Below are the code and all the weights of a small trained network. Each question names an input and a class and asks about switching units off, where a switched-off unit gives its printed mean instead of its output.

import numpy as np


def w(rows, s, z=0):
    codes = np.array(rows[::2]) - 128.0
    scale = np.full(codes.shape[1], s)
    scale[-1] = z or s
    return codes * scale


def f(y):
    return y / 2 * (1 + np.tanh(0.7978845608 * (y + 0.044715 * y**3)))


def log_softmax(a):
    a = a - a.max(-1, keepdims=True)
    return a - np.log(np.exp(a).sum(-1, keepdims=True))


def net(x, mask):
    res = np.array(x, float).reshape(1, 7) / 4 @ E
    y = f(res @ A[0][:, :-1].T + A[0][:, -1])
    res = res + np.where(mask, y, B[0][:, -1]) @ B[0][:, :-1]
    return log_softmax(res[-1] @ U[:, :-1].T + U[:, -1])


A, B = {}, {}
E = w([
[129,126,128,129,129],'x0',
[128,127,128,130,128],'x1',
[129,2,104,61,114],'x2',
[246,167,76,105,108],'x3',
[128,127,127,128,128],'x4',
[164,152,216,72,191],'x5',
[93,144,28,63,201],'x6',
],0.0082)
A[0] = w([
[107,87,39,219,143,182],'neuron 1',
[202,22,172,131,85,101],'neuron 2',
[195,87,88,99,95,148],'neuron 3',
[143,91,125,62,157,205],'neuron 4',
[90,118,86,114,217,41],'neuron 5',
[7,124,196,101,128,125],'neuron 6',
[44,101,157,148,154,37],'neuron 7',
[135,104,163,180,76,5],'neuron 8',
[156,154,255,106,161,157],'neuron 9',
[163,129,162,108,238,153],'neuron 10',
[185,180,112,71,73,150],'neuron 11',
[125,81,88,57,148,160],'neuron 12',
[59,10,135,92,97,104],'neuron 13',
[11,103,89,197,104,121],'neuron 14',
[170,252,64,106,29,195],'neuron 15',
[82,133,51,108,194,95],'neuron 16',
[125,131,180,91,221,103],'neuron 17',
[245,170,92,83,90,93],'neuron 18',
[142,140,200,63,213,146],'neuron 19',
[95,146,81,84,189,61],'neuron 20',
[155,89,173,148,107,223],'neuron 21',
[63,170,143,183,131,152],'neuron 22',
[42,137,188,93,110,115],'neuron 23',
[122,171,74,82,216,117],'neuron 24',
[145,59,184,144,71,117],'neuron 25',
[143,239,147,194,174,108],'neuron 26',
[253,110,167,89,169,137],'neuron 27',
[17,174,160,152,142,132],'neuron 28',
[127,147,66,100,211,219],'neuron 29',
[102,237,136,174,203,175],'neuron 30',
[73,211,123,197,164,147],'neuron 31',
[61,84,78,217,112,154],'neuron 32',
[101,28,125,34,92,242],'neuron 33',
[148,158,209,134,39,70],'neuron 34',
[91,125,221,83,210,123],'neuron 35',
[145,39,149,57,179,249],'neuron 36',
[162,116,192,118,108,108],'neuron 37',
[154,102,159,202,66,56],'neuron 38',
[122,122,150,168,43,108],'neuron 39',
[133,128,202,118,55,80],'neuron 40',
[174,153,78,164,107,162],'neuron 41',
[159,98,210,156,62,75],'neuron 42',
],0.0097,0.0031)
B[0] = w([
[143,199,110,158,29,211],'neuron 1',
[82,140,136,151,158,212],'neuron 2',
[154,115,210,101,158,193],'neuron 3',
[109,129,149,192,112,187],'neuron 4',
[110,96,82,152,184,170],'neuron 5',
[154,39,121,2,135,216],'neuron 6',
[145,40,80,55,219,171],'neuron 7',
[153,116,62,113,171,158],'neuron 8',
[126,143,105,141,79,235],'neuron 9',
[122,153,83,176,42,190],'neuron 10',
[122,63,133,35,132,190],'neuron 11',
[84,148,155,187,145,196],'neuron 12',
[142,117,202,133,166,229],'neuron 13',
[130,90,112,92,78,222],'neuron 14',
[124,87,170,109,123,254],'neuron 15',
[102,190,74,151,143,194],'neuron 16',
[154,168,80,129,71,183],'neuron 17',
[166,74,160,16,189,224],'neuron 18',
[149,122,140,142,53,210],'neuron 19',
[120,137,71,175,160,172],'neuron 20',
[56,177,119,140,113,190],'neuron 21',
[147,92,179,104,140,195],'neuron 22',
[190,95,80,32,117,179],'neuron 23',
[86,180,71,142,145,199],'neuron 24',
[79,174,128,171,161,194],'neuron 25',
[105,116,166,153,177,244],'neuron 26',
[137,118,112,83,89,212],'neuron 27',
[170,82,172,94,144,212],'neuron 28',
[69,137,143,148,142,212],'neuron 29',
[142,115,191,179,125,253],'neuron 30',
[115,112,187,161,142,226],'neuron 31',
[206,166,135,99,63,213],'neuron 32',
[155,120,181,189,109,255],'neuron 33',
[92,139,81,139,182,199],'neuron 34',
[157,158,94,83,52,211],'neuron 35',
[101,129,162,144,120,230],'neuron 36',
[122,158,77,151,117,166],'neuron 37',
[111,137,83,124,143,189],'neuron 38',
[94,139,60,126,110,183],'neuron 39',
[84,153,32,156,174,175],'neuron 40',
[166,138,159,58,101,186],'neuron 41',
[71,174,70,126,209,202],'neuron 42',
],0.0064,0.0069)
U = w([
[201,77,131,28,225,94],'0',
[102,169,53,162,251,74],'1',
[190,164,119,125,53,94],'2',
[140,138,178,125,167,253],'3',
[149,113,244,185,233,60],'4',
],0.011,0.0057)

Each question gives the input, the list of numbers given to net, and the class t.
The units are the neurons (one row each of A and B). Each row of codes is followed by its name. A weight is (code - 128) times the scale printed after its matrix; where a second scale follows, it is the last column's (A, B and U).
mask holds one flag per neuron, in row order. A switched-off neuron (its flag False) gives its mean, the last column of its row in B, instead of its output. The means were averaged over made-up inputs and are rounded, as every weight is.
A unit's drop is (log p(t) with every unit on - log p(t) with that unit switched off) / (log p(t) with every unit on - log p(t) with every unit switched off).
The circuit of an input: a set's keep is (log p(t) with only the set's units on - log p(t) with every unit switched off) / (log p(t) with every unit on - log p(t) with every unit switched off). Starting from the 12 units with the biggest drops (on a tie, the unit counted first), units are removed one at a time, each time the one whose removal leaves the highest keep (on an exact tie, the one counted first), for as long as the keep stays at least 0.8.
units of the circuit, in order: the units of the circuit, biggest drop first
unit that matters most: the unit with the biggest drop
top k neurons: the k neurons with the biggest drops, biggest first
drop when u is switched off: that unit's drop, to one decimal
input [5,-8,8,-5,-4,8,-2], class 2: unit that matters most	neuron 35
input [7,-3,7,-3,8,-3,1], class 4: units of the circuit, in order	[neuron 13; neuron 33]
input [7,-5,7,-1,5,6,6], class 4: units of the circuit, in order	[neuron 33; neuron 12]
input [-5,-5,-2,-2,2,5,6], class 1: units of the circuit, in order	[neuron 24; neuron 20]
input [8,-1,6,6,-4,-5,7], class 1: top 3 neurons	[neuron 16; neuron 24; neuron 12]
input [8,0,-3,2,-6,-1,-1], class 4: units of the circuit, in order	[neuron 35; neuron 23; neuron 17]
input [6,7,-7,8,6,3,-8], class 0: units of the circuit, in order	[neuron 18; neuron 11]
input [-3,-2,3,-8,6,-6,5], class 0: top 2 neurons	[neuron 7; neuron 6]
input [5,-6,6,2,0,-7,5], class 2: top 3 neurons	[neuron 1; neuron 32; neuron 26]
input [5,-1,6,0,8,-1,5], class 4: top 2 neurons	[neuron 33; neuron 13]
input [-1,-6,7,7,-6,-3,-6], class 0: top 2 neurons	[neuron 18; neuron 11]
input [7,-3,0,0,-4,-3,-7], class 1: drop when neuron 7 is switched off	0.0
input [1,-8,5,8,4,-1,-6], class 0: drop when neuron 18 is switched off	0.2
input [-1,-5,-5,4,5,-8,5], class 2: units of the circuit, in order	[neuron 1]
input [-8,-5,4,-4,-4,-5,-7], class 1: drop when neuron 42 is switched off	0.1
